Below are the code and all the weights of a small trained network. Each question names an input and a class and asks about switching units off, where a switched-off unit gives its printed mean instead of its output.

import numpy as np


def w(rows, s, z=0):
    codes = np.array(rows[::2]) - 128.0
    scale = np.full(codes.shape[1], s)
    scale[-1] = z or s
    return codes * scale


def f(y):
    return np.maximum(y, 0)


def log_softmax(a):
    a = a - a.max(-1, keepdims=True)
    return a - np.log(np.exp(a).sum(-1, keepdims=True))


def net(x, mask):
    res = np.array(x, float).reshape(1, 2) / 4 @ E
    y = f(res @ A[0][:, :-1].T + A[0][:, -1])
    res = res + np.where(mask, y, B[0][:, -1]) @ B[0][:, :-1]
    return log_softmax(res[-1] @ U[:, :-1].T + U[:, -1])


A, B = {}, {}
E = w([
[113,112,29,14,204,93,39,216,125,136,89,165],'x0',
[118,160,105,125,156,172,35,172,228,161,111,2],'x1',
],0.0098)
A[0] = w([
[116,137,68,54,173,134,9,197,150,143,113,83,76],'N1',
[128,121,78,54,156,133,87,187,113,162,121,187,179],'N2',
[125,136,143,144,102,135,250,49,71,129,134,211,197],'N3',
[126,139,129,125,107,138,60,119,177,130,151,74,186],'N4',
[135,118,125,121,178,108,134,139,131,99,130,107,86],'N5',
[140,149,126,196,110,156,155,77,138,148,132,55,253],'N6',
[143,134,68,56,157,129,65,160,107,109,128,160,91],'N7',
],0.012,0.0025)
B[0] = w([
[193,119,59,175,116,157,60,253,178,161,162,153,255],'N1',
[123,121,82,9,98,82,133,163,154,76,39,135,215],'N2',
[166,126,113,204,60,109,226,78,62,128,150,204,247],'N3',
[136,134,142,137,172,156,106,121,61,95,67,54,189],'N4',
[103,133,155,132,126,109,137,91,163,159,134,122,142],'N5',
[112,125,169,81,118,207,157,66,137,128,89,46,200],'N6',
[47,139,171,94,190,50,72,145,151,135,195,156,206],'N7',
],0.016,0.02)
U = w([
[76,161,242,94,96,184,147,44,151,104,72,39,202],'0',
[119,137,90,76,156,38,185,117,74,61,95,188,199],'1',
[181,184,119,136,145,121,109,93,164,129,204,149,22],'2',
[69,114,157,203,175,109,146,163,124,173,160,129,5],'3',
[226,132,149,255,7,133,225,57,80,151,166,178,201],'4',
[227,154,97,218,183,196,111,183,135,150,86,70,104],'5',
[133,137,100,80,149,81,62,235,235,140,129,145,110],'6',
],0.0066,0.0026)

Each question gives the input, the list of numbers given to net, and the class t.
The units are the neurons (one row each of A and B). Each row of codes is followed by its name. A weight is (code - 128) times the scale printed after its matrix; where a second scale follows, it is the last column's (A, B and U).
mask holds one flag per neuron, in row order. A switched-off neuron (its flag False) gives its mean, the last column of its row in B, instead of its output. The means were averaged over made-up inputs and are rounded, as every weight is.
A unit's drop is (log p(t) with every unit on - log p(t) with that unit switched off) / (log p(t) with every unit on - log p(t) with every unit switched off).
The circuit of an input: a set's keep is (log p(t) with only the set's units on - log p(t) with every unit switched off) / (log p(t) with every unit on - log p(t) with every unit switched off). Starting from all 7 units, units are removed one at a time, each time the one whose removal leaves the highest keep (on an exact tie, the one counted first), for as long as the keep stays at least 0.8.
units of the circuit, in order: the units of the circuit, biggest drop first
unit that matters most: the unit with the biggest drop
k most important neurons: the k neurons with the biggest drops, biggest first
drop of u: that unit's drop, to one decimal
input [6,-5], class 6: unit that matters most -> N3
input [-2,3], class 0: 2 most important neurons -> [N1 N3]
input [3,-7], class 4: 2 most important neurons -> [N3 N4]
input [-4,8], class 0: 2 most important neurons -> [N6 N1]
input [0,3], class 5: units of the circuit, in order -> [N7 N2 N3]
input [2,-5], class 4: 2 most important neurons -> [N3 N7]
input [0,6], class 5: drop of N2 -> 0.1
input [2,-6], class 4: drop of N3 -> 1.0
input [-4,2], class 0: drop of N3 -> 0.2
input [-4,6], class 0: drop of N1 -> 0.2
